In the rows, 128 means zero.
Each name stands for a flat space through zero: a line, a plane or more. A row that begins with a name and a colon came from that space; any other row is followed by the name of the space it lies nearest, among the names in its block.
j848_j928: [157 141  92 129 159 128 110 160 131 129 127 128 112 124 101 124 119 125
 154 100 125  92 156]
j848_j928: [109  93 152 106 125 124 178 109 158 157  91 188 105 174 204  62  91 101
  96 180 139 146 184]
j193_j926: [150  27 157  65 102 128 211 156 129 179 107 147 126 211 136  92 116 162
 166 143 157 136  77]
j848_j928: [125 115 146 153 114 178 111 135 155 135  70 108 138 102 194 144 105 113
  84 160 146 142 121]
j780_j144: [121 164 150 115 171 118 133  89 131 116 178 174 103 152 142 149 130 141
  97 138 106 148 138]
j780_j144: [ 91 104 168 146  77 146 144  94  99  99 147 116 129 124 145 133 128 126
  95 122 102 167 124]
j193_j926: [112 149 145 108 119  96 232 109 155 131 163 119 145 114 108 112  71 140
 135  99  72 138 115]
j780_j144: [121 119 143 115 146 117  95  86 126  88 160 115 120 136 151 191 193 155
 105 188 136 151 158]
j848_j928: [102 155 139 130 113 113 124  98 132 128 109 150 160 127 162 115 137  92
 105 174 140 158 109]
j848_j928: [131 104 161 113 165 176 164 126 126 135 120 196  51 199 198 119  47 106
  91 118 109 141 187]
j848_j928: [112 116 115  96 121  58 170 109 163 162 119 164 142 144 130  46 150 126
 146 178 149 120 166]
j848_j928: [ 77 166 152 101 138  61 165  60 161 146 138 159 138 134 159 114 136 125
 108 196 140 154 141]
j193_j926: [112  61 160 183  62 187 100 135 138 159  80 160 124 109 190  29 140 127
  53 138 147 146 144]
j780_j144: [158  91 117 123 115 155 152 177 153 139  88  51 148  98 117 166 102 152
 159 114 137 104  97]
j193_j926: [140  93  91 160 111 144  46 163  80 119 119 112  98 122  85 108 174 127
 158  89 153  88 171]
j848_j928: [143 210  85 122 179  83 111 141 146 148 138 129 145 102  73 140 126 125
 169 109 135  92 101]
j193_j926: [162 172 130 156 158 190 101 142 152  96 118 128 153  97 175 175 104 105
  74 134  98 150 101]
j780_j144: [158 111  93  97 149 105 132 154 139 131 114 123 131 149 115 125 141 125
 172 147 146 102 153]
j780_j144: [125 143 119 127 120 113 104 127  61 108 170 142 125 156  67 135 153 117
 165  82 119 129  95]
j135_j885: [167 160 145 152 163 174  91 151 150 155 150 138 138 100 116 157 141 183
  90  96 128 127  34]
j135_j885: [ 78 127 105 163  88 115 120 120 106 120  92 115  99 102 129  73  91  70
 138 104 124 106 227]
j135_j885: [161 100 129 196  96 217  80 166 128  81 135  53 141  47 122 165 143 161
  84  75  88 125 123]
j135_j885: [134  77 136  83 133 133 143 111 110  79 116 139 117 199 189 166 139  94
 130 200 131 161 184]
j848_j928: [139  40 164 124  94 160 127 137 137 160 109 144 125 155 164  91 169 173
  97 160 163 145 104]
j193_j926: [185  81 113 104 131 161 147 174 139 110 107 114 152 151 144 141 126 125
 145 142 121 129 117]
j848_j928: [111 150 115 120 157  87  95  85 138 105 144 165 112 138 154 117 174 112
 109 189 137 133 210]
j193_j926: [118 222 140 176 192 171  85 135 167 187  96 156  87  83 157 147  49 126
  75  88 144 104  99]
j135_j885: [ 98 143 158 112 137 129 140 102  71 134 146 190  85 201 135 131  89  95
 131 103 126 151 109]
j135_j885: [103  67 165 116  85 139 183 104 132 105 126  81 127 129 162 153 116 145
 113 152 112 157 150]
j193_j926: [148 131 113 136 167 142 138 157 196 168  93 113 101  91 148 117  85 155
 116 123 138  85 173]
j848_j928: [129 101 152 135 134 176 134 129 116 110 132 122  86 143 158 161  92 134
 103 108 108 136 156]
j135_j885: [129 105 159  84 154 115 175 102 157 133 142 139 114 165 165 159 127 160
 115 177 131 148 135]
j780_j144: [107  72 158 140 113 145 104 116 106 131 152  81  74 122 110 171 157 198
 123 105 145 117 148]
j193_j926: [ 60 192 142 145 133  80 144  83 166 190 102 160 111  96 147  73  84 112
 103 140 151 119 147]
j135_j885: [134 127 144 134 163 145 128 110 159 102 169  91  95  96 138 190 133 186
  94 127 100 124 174]
j780_j144: [141 163 102 102 180 107 125 122 106  84 165 123 101 153 103 191 118 113
 164 117 104 115 172]
j780_j144: [147 190 122 138 185 154 140 140 190 134 105 103 130  81 161 184  61 126
 102 128 111 115 126]
j135_j885: [ 90 146 128 133 100  94 147 117 117 160 114 134 133 122 105  85 107 109
 149 111 141 121 112]
j780_j144: [142 132 104 138 116 138 119 148 174 125  62  89 180  83 169 131 125  96
 120 181 146 126 132]
j193_j926: [158 136  95 135 129 156 121 194 112 164  69 149 132 146 114  89  69  76
 168  80 146  98  91]
j135_j885: [120 144 121 134 133 122  96 118 133 121 113 110 139 110 139 154 150 121
 124 158 148 129 129]
j135_j885: [ 95 171 134 144 125 122  73  96  88  99 137  99 134 112 117 200 154 112
 129 136 142 144 100]
j780_j144: [111 180  86 132 121  83  79  96 104  74 114 177 173 139 154  88 175  25
 127 198 129 153 182]
j193_j926: [142  67 115 134  73 139 148 161  99 118 126 118 139 137  98  70 134 121
 155  90 111 121 138]
[129 129 163 177 135 199  90 139 147 163 107 152  98 104 172 117 102 150
  56 104 137 132 104]	j193_j926
[ 95  93 146 122  88 122 156  91  96  85 139 150 119 163 162  98 128  88
 111 151 101 165 190]	j848_j928
[112 180 163 147 125 155 142 106 127 125 134 159 152 121 159 136  89 101
  79 120 100 171  63]	j193_j926
[138 145 138 136 152 157  82 120 107  99 144 125 120 135 140 193 148 131
 108 135 128 144 109]	j135_j885
[137 105 136 123  99 147 167 144 127 115 119  89 156 121 127 147 104 126
 139 117 109 140  94]	j780_j144
[156  89 108 114 109 128 148 181 110 159 116 109 132 144  72 105 118 144
 189  78 141  96  86]	j780_j144
[108 119 136 155 101 134  66 112 102 118 130 106 135 106 121 145 187 141
 114 140 154 137 112]	j780_j144
[138 108 103  87 148  83 155 137 151 145 116 110 120 145 113 130 133 142
 177 155 152  98 165]	j193_j926
[127 149 140 140 134 152  96 127  89 121 140 149 119 146 122 151 125 115
 121 102 127 141  86]	j135_j885
[117 163 100  89 147  62 127 117 115 150 112 176 142 175 114  99 141  82
 177 166 165 122 121]	j135_j885
[112  85 141 135  82 155 131 120  86  79 122  95 128 140 147 155 125 101
 126 129 111 154 150]	j135_j885
[136 133 135 132 119 151 133 146 126 150  99 148 146 139 144 112 101 105
 122 122 137 138  76]	j848_j928
[123 143  94 131 152 102 104 143 145 160  99 120 100 112 111 111 119 126
 157 123 161  80 176]	j193_j926
[134 140 129 133 134 117  88 137  92 164 161 171 119 150  71 100 169 157
 145  87 151 117  62]	j780_j144
[160  96 119 174  99 194  73 165  84  87 142 113 126 112 108 127 152 127
 114  72 102 127 126]	j193_j926
[101 182 120 121 134  96  99 104  94 126 119 156 144 150 125 140 136  76
 146 150 152 142  97]	j193_j926
[126 133 140 130 122 141 140 133 135 144 111 127 139 125 139 131 106 124
 121 125 133 135  91]	j848_j928
[150 102 130 106 124 129 164 147 141 139 124 122 144 142 123 124 121 143
 144 130 126 128 100]	j780_j144

Each name stands for a flat space through zero: a line, a plane or more. A row that begins with a name and a colon came from that space; any other row is followed by the name of the space it lies nearest, among the names in its block.
j414-j98: [119  68 122 121 133 106 156 112 172 166 119  85 134  83 104 112 118 106
 155 178 128 142 133]
j414-j98: [ 67 140  65 113 167 136 172  99  69  81 102 142 115 137 173 165 164  69
 146 165 123  82 146]
j585-j167: [132 148 180 165 126 138 117 136  87 142 157 132 144 170 170 124 114 161
 157  99 144 166 127]
j585-j167: [164 133 157 150 102 101 132 153 133 123 190 102 136 127  84 166  82 210
 145 146 144 149  95]
j645-j142: [130 170 139 135  99 140 173  94 145  96 113 209 119 142 173 186 181  96
 185 106 114 171 201]
j217-j856: [ 91  94 101 121 103 103 109 147 153 116 166 119 145 158 141 173 161 137
 134 153 152 161  92]
j645-j142: [151 129 182 156 107 155 102 110 145 154 111 170 133 141 160  86 154 114
 149  74 122 175 163]
j414-j98: [ 77  66  89 139 133  79 117 169  79  86 130 119 125  96 131 130 184  80
 184 169 129  95 123]
j645-j142: [ 90 104 111 110 147 106 188 113 153 169 131  91 136 134 150 152 129 106
 155 183 140 155 133]
j645-j142: [159 179 158 135 117 151 105 136 118 120 102 173 117 127 141 102 132 124
 115  62 109 122 162]
j585-j167: [120  99 167 168 130 147  91 117 106 164 144 118 145 164 170  81 137 137
 146 110 148 164 107]
j585-j167: [124 193 113 154 101 130 126 106 132 139 142  74 105  78 152 121  87 183
 141 130 136  99  96]
j217-j856: [123 131 156 125 145 151 140 116 105 121 100 165 143 147 159 131 127  90
 144 100 117 152 180]
j645-j142: [109 105  79 133 100 123 112 105 157 104 115 149 104 101 133 123 203  94
 142 146 124 108 121]
j645-j142: [100 176  93 129  93 130 160  91 160 111 162 132 122 153 172 209 144 159
 148 151 147 155 113]
j414-j98: [ 96 187 104 102 134 142 114 144 107 107  86 152 121 129 179 127 141  89
 104  80 113  99 157]
j645-j142: [146 224 127 135 110 120 166 120 169 195 152  82  95 124 149 121 103 195
 115 129 140 122  97]
j585-j167: [102 162  79 101 135 145 132 109 117  84 101 132 120 109 140 157 117 109
 103 128 117  86 135]
j217-j856: [147 153 177 148 180 141 164 125  70 182 110 102 123 129 143  67  83 128
 140 118 122 112 149]
j414-j98: [104 117 123 131 158 147 108 128  73 113 117 132 137 154 154 111 132 106
 116 118 130 109 123]
j585-j167: [ 89 145 103  26 160  94 136 220 163 156  81 138 145 165 136 139 140  59
  47  95 113 130 161]
j585-j167: [147 123 191 162 129 144 133 115 122 171 115 161 132 150 167  83 155 107
 171  92 125 177 171]
j645-j142: [101  54 144 145 135 155  78 100 140 172 110 123 151 151 169  60 163  84
 129 116 140 165 119]
j217-j856: [119 138 106  85 143 148 128 120 147 117 103 132 139 136 122 146 103 111
  76 118 120 121 136]
j645-j142: [104  99 120  94 153 111 142 157 107  98 128 114 158 130 108 174  87 113
 123 148 127 131 140]
j585-j167: [149 152 108 137 116 137 174  69 166 139  92 141  86  66 121 109 154 103
 156 147 106 101 162]
j414-j98: [103 179 105 143 101 173 109  65 129  94 105 141 120 103 188 141 125 123
 140 100 123 119 141]
j217-j856: [158 175 150 145 129 127 157 123 132 172 126 123 101 121 133  94 128 148
 136 119 124 119 134]
j414-j98: [ 90 129  94  89 126  86 153 172 136 104 102 142 125 102 136 163 161  72
 148 136 113 117 169]
j217-j856: [139 139 117 123 153 138 144 119 124 158 146 117 116 175 119 117 135 150
  86 147 140 114  89]
j585-j167: [129 114 123 124 155 136 162 123  75  70 172 172 145 213 112 214 138 144
 126 161 142 143 119]
j217-j856: [104 171 127  74 158 156 173  97 159 163  90  89 153 122 157 152  36 116
  90 122 122 146 161]
j414-j98: [117 138 115 132  82  89  92 170 162 131 113 113 110  57 133  99 154 116
 153 107 118 112 134]
j645-j142: [102  44 129  96 149  91 123 168 148 154 122  71 164 100  94 117  90 102
 126 162 132 145 124]
j585-j167: [136 124 110 120 114  91 130 155 166 157 146  81 114  95  91 116 120 156
 116 156 134 111  92]
j217-j856: [138  83  98 146  92 147 111  86 154  73 170 221 120 212 121 184 250 126
 128 149 144 164 101]
j217-j856: [114  57 115 202 134 145 134  61  59  80 213 126 137 191 132 176 163 177
 188 211 171 144  57]
j414-j98: [146 218 137 141 139 137 123 159  70 126 141 153 100 176 155 115 144 162
  98  83 129  90 112]
j585-j167: [165  44 184  92 107 153  92 113 233 155  98 162 180 133  83 118 103  96
  95  91 116 224 174]
j217-j856: [163 184 106 117 120 144 149 105 166 143 132 156  92 157 114 132 160 152
  79 124 126 109 110]
j414-j98: [148 109  83  96 153 101 135 170 123 112 139 142 103 154  57 130 172 125
  68 161 124  72  89]
j217-j856: [120 178 117 128 133 164 164  78 115 103 139 165 126 184 168 188 135 139
 125 128 135 144 137]
j645-j142: [116 142 109 111 160 129 154 130 101 128 111 122 119 131 131 125 124 108
 114 139 122  95 134]
j414-j98: [134  79 192 125 130 163 101 109 142 137 126 134 189 156 135 138  65 128
 128  97 134 211 156]
[120 119 140 142 207 161 185  85  59 175 101 133 117 178 164  74 149  81
 134 150 127 109 146]	j645-j142
[ 56  54 115 126 170 176  93  89  69  98 154 114 192 224 182 168 108 116
 108 152 165 170  86]	j645-j142
[169 147 147 131 144 107 159 152 121 155 119 117 103  95  86  91 113 137
 130 132 113  95 140]	j645-j142
[141 160 129  98 122 107 166 145 179 164 122 124 119 125 118 142 123 131
 114 128 122 142 145]	j585-j167
[128 109 145  90 175 111 111 199 120 192 103 113 135 165 117  57 135  94
  65 102 124 117 123]	j217-j856
[111  73 103 107 149 118  96 157  98  85 120 117 145 113  89 130 115 105
 104 143 123  95 114]	j645-j142
[137 204 168  98 127 142 133 157 129 131  87 164 140 132 163 136  91 110
 112  49 105 149 198]	j645-j142
[107 144  49 114 100  92 167 113 179 116 112 131  76  71 122 146 205  95
 151 177 117  82 128]	j645-j142
[119 124  85  85 178 117 199 122 126 134 116 130 113 153 102 154 144  96
  99 182 122  97 132]	j414-j98
[125 121 112 123 139  98 192 125 129 127 151 108 121 121 103 174 121 139
 158 188 133 126 127]	j645-j142
[133 107 123 162 131 127 106 123  70  79 136 101 124  70  97 117  90 148
 157 147 124  79 111]	j217-j856
[ 95 102 140 152  94 107  76 163 101  83 132 139 148 101 160 137 146 111
 186 102 129 147 145]	j414-j98
[165 113 161 128 144  97 159 159 132 166 123 107 121  93  79  94 102 131
 143 141 116 121 147]	j645-j142
[162 154 114 108 101 143 126  95 216 161 110 115 109  90  97 109 110 147
  81 121 119 123 119]	j414-j98
[161 157 186 147 120 134 134 127 157 204 123 118 123 128 147  73 112 147
 136  92 128 163 144]	j645-j142
[110 134 141 113 144 139 126 132 126 152 116 115 146 147 157 120 103 118
 112 111 131 146 136]	j645-j142
[113  75 154 102 201 156 126 144  54 110 126 154 177 224 127 142 106  96
  87 123 134 149 137]	j414-j98
[128 159 110  92 153 137 113 148 141 167  85 115 112 123 130  69 126 103
  59  98 115  86 124]	j414-j98

Rows lie near named flat spaces through zero. A row that begins with a name and a colon came from that space; any other row is followed by the name of its block's space that it lies nearest.
j594j704: [122 140  89 133 179 118 175  84  88 126 128  92  49 168 169 141 145 179
  88 142 128 106 113]
j932j294: [115 123 123 127 141 127 133 118 126 133 140 123 125 128 133 118 129 140
 118 132 128 127 123]
j676j50: [ 69  87 115 131  85 137 169 141 161 107 121 157 190  78  96 145 118  88
 149 103 181 119 128]
j594j704: [119  86  64 164 173 162 147 145 169 171 190 172 113 115 186 109  95 152
 168 217 109 124 165]
j594j704: [ 84  86 142 112 120 138 138 135 149 143 154 166 189  79 101  73 125 114
 165 146 155 139 107]
j594j704: [ 29  84  90 130 183 115 173  61 134 151 199 100 136 116 150  87 137 180
  62 128 160 117  96]
j932j294: [106 188 177 103 156 103  47 149  96 124 114  89 176 122 116 108 100 155
 116 101  46 184 152]
j285j988: [124  89  96 159 122 114 154 113 161 182 156 180 159 112 179  92 129 131
 193 212 172 132 114]
j676j50: [ 85 122 130 120 121 106 156 115 116 128 111 137 168 105 125 111 133 131
 154 135 159 138 105]
j676j50: [149 126 118 134 162 136 115 108 130 146 168 108  80 157 149 116 135 155
  85 137 108 117 128]
j285j988: [151 150 162 119 129  74 112  84  97 168 117 124 142 147 154  73 162 152
 152 166 149 151  76]
j932j294: [ 65 118 128 125 157 112 112 100 138 145 173 101 166 115 133  99 120 157
  81 110 121 143 123]
j932j294: [167 173 141 114 141 120 123 108  81  97  96  72  53 180 121 164 151 144
  66  80 106 112 120]
j594j704: [190 153 142 102 113 144 167 132  75  77  62 116  41 163  95 166 163 111
 125  99 141  95 105]
j285j988: [101 177 123 122 161  91 136 125  73 125  81 112 137 130 162 127 115 170
 165 157  98 161 132]
j285j988: [ 25 116 108  94 207 174 150 162 104  95 154 118 135  79  99 105  82 168
 117 120  64 142 160]
j932j294: [144 116 106 136 120 161 147 151 142 106 125 137  96 130 118 165 120 108
 123 117 127 104 151]
j676j50: [106 136 169 112 121 120  70 127 141 126 151  99 175 117  93 112 122 122
  78  72 105 148 131]
j932j294: [153 113 108 141 100 141 162 110 142 104 123 114  77 154 118 180 151 104
  80  87 168  83 121]
j676j50: [ 96 111 135 125  96 136 130 146 151 110 123 139 176  96  95 142 117  96
 132  94 146 129 136]
j594j704: [158 101 119 146 100 172 107 175 182 126 151 163 135 113 112 150 105  86
 142 127 117 117 169]
j676j50: [142 149 133 119 166 135 107 129 106 129 137 106  92 147 135 119 124 156
 108 132  84 134 137]
j676j50: [245 112 114 180  71 124 109 109 184 169 147 150  81 182 171 160 159  90
 123 154 171  93 126]
j594j704: [127 161 156 151  88  97  37 133 170 130 136  86 195 135 124 170 105 107
  66  55  97 154 168]
j932j294: [179 175 155 117 114 118 105 136  94 102  79 102  94 160 115 160 139 121
 117  97 105 129 131]
j285j988: [165 144  99 152 115 118 157 131 119 127  89 142  97 149 166 167 131 125
 166 162 141 118 137]
j285j988: [137 104 143 126 113 135 113 119 153 141 158 134 138 125 111 108 140 113
 109 117 146 120 113]
j594j704: [ 55 184 191 113 114  27  58  70 103 142 112  54 243 124 125 104 137 155
  68  56 129 187  95]
j932j294: [ 93 115 120 128 147 133 123 132 140 138 154 131 152 109 131 110 112 140
 127 137 116 138 137]
j285j988: [119 115 159 125 125  84 102  87 136 187 161 141 186 119 146  49 150 143
 149 169 160 155  80]
j285j988: [ 87 137 134 144 116  86  98 121 146 156 132 131 212 105 152 113 110 134
 150 140 130 165 135]
j676j50: [124 141 168 122  90  99  90 126 136 132 114 123 188 117 107 120 133 107
 129  98 140 149 116]
[162 154 138 129 116 111 124 120 108 122  97 115 106 153 135 146 142 127
 127 122 130 126 120]	j285j988
[104  86  64 143 138 164 217 140 136 112 125 166  91 111 143 154 120 123
 165 166 163  93 137]	j676j50
[118 143 114 118 174 131 142  87  96 105 143  62  51 170 129 150 145 167
  27  79 110 102 120]	j932j294
[124 112  95 124 179 152 170 123 108 134 147 138  70 135 150 108 129 161
 139 176 119 113 123]	j932j294
[162 116 107 127 135 163 166 141 119 112 119 144  63 141 125 145 136 122
 141 145 132  99 130]	j594j704
[168  99 104 103 140 184 221 132  91  85 104 149  11 145  97 141 162 118
 140 139 162  68  98]	j594j704
[ 92  93  92 132 170 150 164 120 136 144 170 143 112 114 146 100 120 154
 131 167 130 118 127]	j932j294
[124  94 108 121 141 183 153 149 145 105 155 139  88 119 100 139 121 116
 107 114 122  98 143]	j285j988
[157 128 133 116 140 135 145 116 106 128 124 129  83 146 126 113 150 137
 130 143 135 115 105]	j285j988
[134 102 125 140  96 109 153 100 145 149 131 150 145 126 138 115 153 112
 146 146 190 116  94]	j932j294
[138 146 113 155 140 116  95 137 143 153 138 128 141 136 171 136 105 143
 140 158  95 148 161]	j594j704
[140 123 107 152 132 141 110 145 157 141 150 137 127 131 151 143 107 126
 129 144 107 129 161]	j594j704
[100  97 121 135 126  98 154  76 139 164 158 134 152 123 149  87 154 141
 124 152 186 124  82]	j932j294
[129 141 118 158  97  93 116 126 147 147 110 138 174 126 163 149 118 119
 158 145 143 145 140]	j285j988
[199 147 132 143 100 151  97 180 143 121 101 154 112 138 130 164 110  96
 170 142  96 130 169]	j594j704
[140 135 133 132 104 134 115 141 139 108 115 118 129 132 111 163 124 105
 108  90 125 121 144]	j932j294
[134 113 121 129 125 150 136 136 140 120 139 134 112 127 117 136 128 117
 118 120 131 113 134]	j285j988
